Each row is followed by roughly how far along a hidden order it lies, from 0 to 15. A new part has a new order.
In the rows, 128 means zero.
[126 104  62 136 129 111  87 122 146 149 133 107 142 145 157 158 143 105
 123 121 107 121 100 121 126 116 143 123 105 159  94 142 127 109 137 129
 156 111 185 157  88 128 138  94 100 129 157 133 108 123 108 120 147 115
 172 193 124 140 167  94 178  96 133 111 111 123 160 106 128  99 147 162] => 1
[174 116 140 103  82 135 219 118 127 141 139 134 150  93 132 173 135 118
  86 134 146 134 171  94 101  89 112 118 169 146 171 172 145 124 165 166
 122 140  83 153 128  99 122 103 110 120 144 106 114 202 132 146 105 136
  97 104 107 134 166  98 135 153 136 177  72 172 109  52 112 115  81  96] => 2
[146 102 116  94 177 191 182  82 129 133 152 118 135 179 105 174 121 152
 129 136 146 145 152 129  52 137 128  94 130 147 142 154 136 167 156 123
 112 118 116 181 148  94 154 110 127 104 123 123 137 152 150 137 124 124
 115 157 101 128 163 131 163 149 135 197 137 165 106 108  98 137 113  91] => 7
[139 130 127 118 140 140 112 246 120 120 138 128 116 116 145  76 138 152
 142 142 124 138  93 139 139 149 108  54  79 129  95  91 148 187 103 112
 115 128 131  98 108 139 113 105 154 143 109 167 138 177  74  80 129 135
 127 108 134 132 130 124 130 138 142 116 113 126 125 186 122 126 140  85] => 7
[176 173 101  88 178 141  54 113 142 163 130 107 152 157 105 159 149  91
 100 107 111 106 143 131 152  99 136 129  85 114 131 112 109 146 111 142
 131 108 153 135 139  87 112 119 165 133 149 134 118 122  36 119  99 105
 160 151 135 113 153 151 172 104 147 153 118 124 138 159 130 131 165 160] => 0
[119 118 115  95  81 121 148  76 149 113 120 125 163 158 120 128 155 187
 175 171 111  89 109 156  85 128 107  96 107 112 240 121 175 186 126 148
 113 160 104  63 124 135 122 146 129 128 145 140 126 153 135 145 123 118
  68  44 144 136  80 126 113  92 170  97 116 213 135 131 129 143  81  98] => 15
[116 103 151 159 140 140 150 162 113 143 122 123 126  85 156 134 104 120
 101 130 130 168 109 110 170 135 135 118 143 156  84 142 107  82 161  91
 148 119 179 176 104 140 116  90  93 134 143 140 108 133 139 119 139 150
 196 160 116 135 183  69 132 164 118 145 105 103 127  82 118 123 106 185] => 4
[132  75 137 119 133 211 140  90 152 108 134 113 115 189  97 114 124 173
 161 116 103 155  86 165  87 172 121  75 100 144 118  94 139 161  79  94
 116  83 128 145 178 127 115 100 184 126 106 148 124 148  54 106 125 130
 144 207 108 111 156 116 128 122 132 144 162 134 104 142 100 125 139  56] => 7
[103 168 117 116 210 114  89 192 110 143 134 118 137 131 142 100 122 151
 151 152 137 126 100 130 141 139 129  81  89 114  80 112 120 174 154  94
 118 135 171 115  84 144 143 147  90 139 129 167 149 108 156 103 130 130
 166  69 145 149  97 144 149 135 136 138 143 128 140 193 132 156 150 167] => 13
[138 142 150 137 165 138 166 158 116 136 143 129 111  99 113 108  98 109
 104  97 143 166 122  91 137 133 124 119 155 144   7 128  99 106 119 111
 112  89 109 157 122 132 133 136 125 138 103 125 141 137 128 105 101 148
 154 166 116 132 137 128 125 154  86 183 157  76 101 128 117 117 165  86] => 3
[130  97 143 155  25 105 146  67 145 119 103 140 136  90 154 170 135  93
  91 124 120 111 166 119 154 100 136 205 161 147 240 168 134  51 141 174
 172 147 109 136 151 113 107 101 131 118 146  87  87 141 120 172 147 131
 107 154 114 104 171  84 101 119 118  83  72 132 142  57 135 104  76 170] => 2
[149 155 158  71 143 180 140  25 147 154 111 103 182 164  75 152 138 164
 142 145  99 102 124 150 136 111 115 106 106  92 212 104 121 163 122 114
 103 127 139 106 156 101  85 152 162 135 170 145 106 122  65 148  80 116
 148  70 149 119 122 137 131 114 170 169 134 190 117 118 120 173  93 172] => 11
[131 127 122 107  63 116 160  73 161  81 138 141 117 164  91  91 145 158
 171 116 120 105 122 148  60 136 106 131 127 118 157 109 170 163  60 176
  97 118  27  64 170 136 135 173 184 129  82 108 153 152 105 127 106 123
  39 114 130 116  54 172  87  78 108  96 166 153 111 165 130 112 148   1] => 11
